Below is a small trained network, with its code and all its weights. Each question gives an input and a class and asks what happens when units are switched off, that is, made to give their printed mean instead of their output.

import numpy as np


def w(rows, s, z=0):
    codes = np.array(rows[::2]) - 128.0
    scale = np.full(codes.shape[1], s)
    scale[-1] = z or s
    return codes * scale


def norm(h):
    return h / np.sqrt((h * h).mean(-1, keepdims=True) + 1e-5)


def f(y):
    return np.maximum(y, 0)


def log_softmax(a):
    a = a - a.max(-1, keepdims=True)
    return a - np.log(np.exp(a).sum(-1, keepdims=True))


def net(x, mask):
    res = np.array(x, float).reshape(1, 6) / 4 @ E
    u = 0
    for l in range(3):
        y = f(norm(res) @ A[l][:, :-1].T + A[l][:, -1])
        res = res + np.where(mask[u : u + 16], y, B[l][:, -1]) @ B[l][:, :-1]
        u += 16
    return log_softmax(norm(res)[-1] @ U[:, :-1].T + U[:, -1])


A, B = {}, {}
E = w([
[126,127,129],'x0',
[139,2,4],'x1',
[245,141,139],'x2',
[131,129,128],'x3',
[131,128,129],'x4',
[132,65,191],'x5',
],0.0055)
A[0] = w([
[118,165,171,179],'0.n0',
[153,155,158,6],'0.n1',
[110,96,192,141],'0.n2',
[129,74,152,106],'0.n3',
[10,108,131,207],'0.n4',
[117,162,158,215],'0.n5',
[161,95,164,155],'0.n6',
[124,195,100,104],'0.n7',
[157,163,139,107],'0.n8',
[150,85,73,115],'0.n9',
[138,151,85,35],'0.n10',
[128,109,168,137],'0.n11',
[92,91,166,161],'0.n12',
[125,172,109,73],'0.n13',
[87,154,103,57],'0.n14',
[144,154,130,193],'0.n15',
],0.014,0.0015)
B[0] = w([
[134,68,99,199],'0.n0',
[83,103,133,161],'0.n1',
[114,239,58,184],'0.n2',
[145,175,21,172],'0.n3',
[254,164,164,254],'0.n4',
[84,108,87,191],'0.n5',
[131,211,9,172],'0.n6',
[139,179,74,178],'0.n7',
[122,55,138,167],'0.n8',
[87,118,174,209],'0.n9',
[153,113,41,151],'0.n10',
[155,201,44,161],'0.n11',
[201,201,44,181],'0.n12',
[105,192,87,157],'0.n13',
[186,108,101,165],'0.n14',
[147,32,98,161],'0.n15',
],0.006,0.0068)
A[1] = w([
[110,129,209,129],'1.n0',
[101,143,112,97],'1.n1',
[90,150,224,181],'1.n2',
[111,140,102,69],'1.n3',
[109,78,119,4],'1.n4',
[106,167,245,79],'1.n5',
[171,116,115,16],'1.n6',
[50,127,132,224],'1.n7',
[126,122,123,52],'1.n8',
[132,133,186,153],'1.n9',
[169,194,100,158],'1.n10',
[84,220,151,140],'1.n11',
[156,112,148,98],'1.n12',
[33,114,109,136],'1.n13',
[91,130,38,217],'1.n14',
[181,115,143,94],'1.n15',
],0.011,0.002)
B[1] = w([
[85,89,93,128],'1.n0',
[165,99,90,139],'1.n1',
[68,118,169,131],'1.n2',
[122,133,73,146],'1.n3',
[116,126,168,136],'1.n4',
[68,100,116,132],'1.n5',
[157,122,149,155],'1.n6',
[161,125,189,134],'1.n7',
[131,124,144,128],'1.n8',
[75,142,70,129],'1.n9',
[179,82,222,250],'1.n10',
[93,41,123,174],'1.n11',
[188,148,42,130],'1.n12',
[207,128,142,138],'1.n13',
[157,118,149,254],'1.n14',
[253,161,164,148],'1.n15',
],0.0053,0.0081)
A[2] = w([
[155,9,132,158],'2.n0',
[64,148,68,178],'2.n1',
[135,135,87,99],'2.n2',
[157,128,151,183],'2.n3',
[155,107,95,139],'2.n4',
[169,140,109,152],'2.n5',
[123,149,195,124],'2.n6',
[145,74,109,106],'2.n7',
[120,149,104,147],'2.n8',
[113,113,204,149],'2.n9',
[104,93,105,48],'2.n10',
[138,155,167,254],'2.n11',
[146,158,77,140],'2.n12',
[120,137,112,52],'2.n13',
[104,169,148,245],'2.n14',
[160,82,120,136],'2.n15',
],0.014,0.0027)
B[2] = w([
[72,131,200,254],'2.n0',
[219,131,234,141],'2.n1',
[186,127,151,179],'2.n2',
[30,88,168,202],'2.n3',
[108,228,136,234],'2.n4',
[26,185,140,255],'2.n5',
[174,108,31,154],'2.n6',
[138,85,180,199],'2.n7',
[153,187,89,145],'2.n8',
[77,40,84,151],'2.n9',
[140,61,216,139],'2.n10',
[154,67,201,186],'2.n11',
[125,162,101,225],'2.n12',
[127,104,102,129],'2.n13',
[252,69,84,144],'2.n14',
[64,169,194,226],'2.n15',
],0.0042,0.0069)
U = w([
[130,131,145,153],'0',
[128,134,142,147],'1',
[162,125,159,124],'2',
[107,54,129,119],'3',
[140,156,91,116],'4',
[119,142,142,132],'5',
[74,135,94,75],'6',
[5,116,23,3],'7',
],0.025,0.029)

Each question gives the input, the list of numbers given to net, and the class t.
The units are the neurons (one row each of A and B). Each row of codes is followed by its name. A weight is (code - 128) times the scale printed after its matrix; where a second scale follows, it is the last column's (A, B and U).
mask holds one flag per neuron, layer by layer. A switched-off neuron (its flag False) gives its mean, the last column of its row in B, instead of its output. The means were averaged over made-up inputs and are rounded, as every weight is.
A unit's drop is (log p(t) with every unit on - log p(t) with that unit switched off) / (log p(t) with every unit on - log p(t) with every unit switched off).
The circuit of an input: a set's keep is (log p(t) with only the set's units on - log p(t) with every unit switched off) / (log p(t) with every unit on - log p(t) with every unit switched off). Starting from the 12 units with the biggest drops (on a tie, the unit counted first), units are removed one at a time, each time the one whose removal leaves the highest keep (on an exact tie, the one counted first), for as long as the keep stays at least 0.8.
units of the circuit, in order: the units of the circuit, biggest drop first
unit that matters most: the unit with the biggest drop
k most important neurons: the k neurons with the biggest drops, biggest first
k most important neurons of layer l: the k neurons of layer l with the biggest drops, biggest first
drop when u is switched off: that unit's drop, to one decimal
input [-5,4,4,-2,0,8], class 4: 2 most important neurons -> (0.n6 0.n3)
input [0,6,4,6,-1,8], class 4: 3 most important neurons -> (0.n6 0.n3 1.n10)
input [-5,6,-6,0,-5,-8], class 4: unit that matters most -> 1.n10
input [-2,8,-5,-7,2,-7], class 3: 2 most important neurons -> (0.n2 0.n12)
input [1,-6,-1,-3,-2,7], class 4: 3 most important neurons -> (0.n11 0.n2 0.n12)
input [-4,6,-4,-3,0,7], class 4: units of the circuit, in order -> (0.n3 0.n12 1.n10)
input [-1,-8,7,8,6,0], class 3: 2 most important neurons of layer 2 -> (2.n9 2.n4)
input [-1,6,-1,-7,-2,8], class 4: 3 most important neurons -> (0.n3 0.n12 0.n6)
input [-2,-5,-3,0,0,7], class 4: 3 most important neurons -> (0.n2 0.n12 0.n11)
input [-8,7,-8,0,-5,1], class 1: 2 most important neurons -> (2.n0 0.n4)
input [-6,8,0,-6,-2,-7], class 3: 4 most important neurons -> (0.n2 0.n12 0.n9 0.n6)
input [-5,7,-7,8,-4,0], class 5: 2 most important neurons of layer 0 -> (0.n4 0.n0)
input [-6,-8,-5,-6,1,1], class 3: 2 most important neurons -> (1.n11 2.n9)
input [-8,3,-5,-3,-1,6], class 1: unit that matters most -> 0.n4
input [-4,0,-8,-2,-3,7], class 2: 3 most important neurons -> (0.n4 1.n10 0.n6)
input [6,-4,-7,4,5,-1], class 2: 3 most important neurons of layer 0 -> (0.n4 0.n6 0.n3)
input [1,8,-6,-4,-3,-5], class 3: 3 most important neurons of layer 0 -> (0.n2 0.n10 0.n14)
input [5,8,-7,8,2,-5], class 3: 2 most important neurons -> (0.n2 1.n10)
input [-5,5,-1,8,-4,0], class 5: drop when 0.n0 is switched off -> 0.2
input [0,-4,-8,-7,-3,-6], class 2: drop when 2.n6 is switched off -> 0.0
input [-6,7,-8,-8,-4,5], class 2: drop when 2.n2 is switched off -> 0.1
input [3,-8,-2,6,-2,-5], class 3: unit that matters most -> 1.n11
